(in the rows, 128 means zero)
Each row has two labels, one from each of two sets.
[134 121 136 140 117 127 155 149 127 142 142 118 181 124 100 115 134 130 133 154 133 147 137 121] -> q543, G
[107 117 123 139 125 126 132 130 125 140 153 110 150 138 140 112 135 124 133 156 141 137 113 112] -> q543, A
[97 109 118 131 100 125 115 119 136 140 136 118 174 137 109 108 138 145 139 138 120 124 130 112] -> q543, G
[128 124 131 139 119 123 140 127 129 144 140 114 178 132 125 126 149 131 154 134 110 132 141 137] -> q31, Q
[104 139 114 137 116 134 104 140 117 124 125 110 153 153 159 154 118 128 121 145 152 153 84 103] -> Q155, Q
[118 145 114 142 122 123 110 140 128 125 117 117 201 133 147 170 150 104 156 112 114 141 123 117] -> q31, G
[136 132 122 141 124 124 141 139 118 129 130 114 196 130 129 139 139 122 131 137 126 132 114 108] -> q543, G
[119 141 123 137 125 127 128 110 141 128 134 120 150 138 150 140 135 124 159 132 114 126 120 117] -> q31, G
[156 149 137 141 158 136 189 142 128 128 141 119 145 117 120 124 147 136 132 156 134 134 125 118] -> Q155, Q
[119 139 117 135 117 128 151 146 124 137 122 120 211 148 151 178 147 111 149 128 123 115 91 98] -> q31, G
[123 158 120 137 105 124 129 115 125 144 129 115 139 127 146 141 128 131 169 138 130 144 116 112] -> q31, A
[112 122 127 132 127 126 138 132 149 136 142 129 129 150 144 122 124 122 119 158 137 147 125 127] -> Q155, A
[125 108 136 148 144 134 149 146 118 128 158 121 171 122 122 115 142 114 103 161 129 137 139 138] -> Q155, Q
[119 127 133 137 120 124 121 118 138 130 127 123 159 132 145 134 149 135 141 131 125 138 120 126] -> q31, Q
[108 123 117 159 111 126 120 137 114 142 141 103 203 142 132 155 148 108 136 148 116 130 102 109] -> q543, G
[119 121 122 134 119 136 156 162 122 132 154 121 175 136 135 130 130 120 99 155 131 145 118 121] -> Q155, A
[103 128 117 150 119 126 111 149 125 130 143 115 176 133 133 146 143 111 136 153 135 159 114 128] -> q543, A
[119 114 120 149 100 125 154 143 113 148 151 112 178 148 129 125 130 109 103 148 117 113 115 98] -> Q155, G
[126 129 127 135 121 123 146 128 133 143 140 122 178 141 134 136 147 129 170 143 112 101 122 119] -> q31, G
[107 117 106 138 116 132 106 157 115 122 129 113 211 153 124 136 126 109 97 126 126 162 115 116] -> Q678, Q
[119 107 138 145 133 129 160 127 136 140 160 113 159 113 123 108 155 136 142 172 113 129 145 135] -> q543, Q
[109 137 118 137 105 130 100 147 110 133 128 93 178 151 124 125 111 112 97 138 128 160 104 117] -> Q678, Q
[123 112 135 124 136 138 156 147 121 133 160 127 162 135 126 112 134 113 92 127 121 129 140 133] -> Q155, Q
[113 110 129 130 130 128 147 144 129 129 149 121 191 120 124 124 153 138 135 157 124 113 150 135] -> q543, G
[113 110 127 139 132 136 144 129 135 137 158 128 133 126 137 99 128 138 119 160 134 132 141 145] -> Q155, A
[117 104 128 137 107 127 166 147 120 142 144 110 141 126 105 114 126 120 117 163 139 124 121 115] -> q543, Q
[114 117 126 145 126 134 141 146 118 133 154 117 169 143 133 136 135 111 105 145 132 131 115 120] -> Q155, G
[122 134 119 133 118 126 134 136 124 132 123 114 168 133 132 141 140 129 143 147 134 128 97 116] -> q543, Q
[121 124 131 135 116 129 167 126 134 147 159 116 140 128 118 100 131 148 142 171 134 144 139 128] -> q543, A
[120 109 127 130 120 133 148 142 122 138 158 96 154 134 119 100 109 133 78 158 128 116 122 107] -> Q155, G
[112 107 123 121 134 137 146 151 122 134 156 116 192 140 130 114 127 123 80 157 120 142 128 129] -> Q155, Q
[135 126 140 141 135 129 150 118 136 142 130 122 123 127 119 124 145 145 158 145 135 114 118 113] -> q543, G
[109 101 123 130 122 109 141 141 118 146 162 115 191 148 130 118 127 120 79 153 123 123 122 121] -> Q155, G

Each row has two labels, one from each of two sets.
[114 137 139 128 141 158 132 136 118 136 94 155 99 124 107 127 132 125 100 134 123 128 144 106] -> R, q591
[126 153 149 126 134 150 135 131 127 132 120 135 110 141 118 138 88 124 145 124 137 141 131 121] -> R, q784
[124 118 157 136 137 154 121 109 120 126 97 157 84 122 142 132 138 133 106 137 118 130 150 105] -> R, q417
[128 126 143 139 166 160 122 130 111 135 87 165 101 114 142 133 134 143 117 130 104 102 144 99] -> R, q591
[134 139 150 131 135 160 133 122 118 135 84 165 96 127 126 142 121 128 113 120 124 147 148 105] -> R, q133
[107 144 185 142 139 155 114 118 132 119 110 161 90 137 105 143 123 130 117 137 116 131 139 121] -> W, q784
[127 126 157 124 131 125 129 135 127 127 90 145 106 99 155 128 123 134 117 135 135 125 124 138] -> R, q591
[109 162 118 128 146 144 130 128 120 132 106 140 117 125 85 123 103 123 142 126 128 141 129 114] -> W, q591
[126 119 139 142 135 150 139 123 131 121 105 137 99 140 125 124 122 131 129 138 129 128 139 113] -> R, q784
[112 127 130 147 133 160 119 112 120 130 91 161 97 124 111 129 135 169 127 140 127 112 143 137] -> M, q591
[118 140 194 123 123 144 112 137 126 123 106 146 115 116 136 141 106 117 104 126 116 139 121 111] -> R, q784
[129 126 135 125 149 161 123 132 120 133 97 138 117 132 116 138 114 122 108 126 130 127 139 105] -> R, q591
[112 147 143 135 130 153 130 137 187 131 98 135 114 137 112 133 125 123 113 130 139 119 139 128] -> R, q784
[138 131 131 94 128 162 117 113 123 124 96 136 120 130 121 131 141 132 120 125 136 124 141 124] -> R, q133
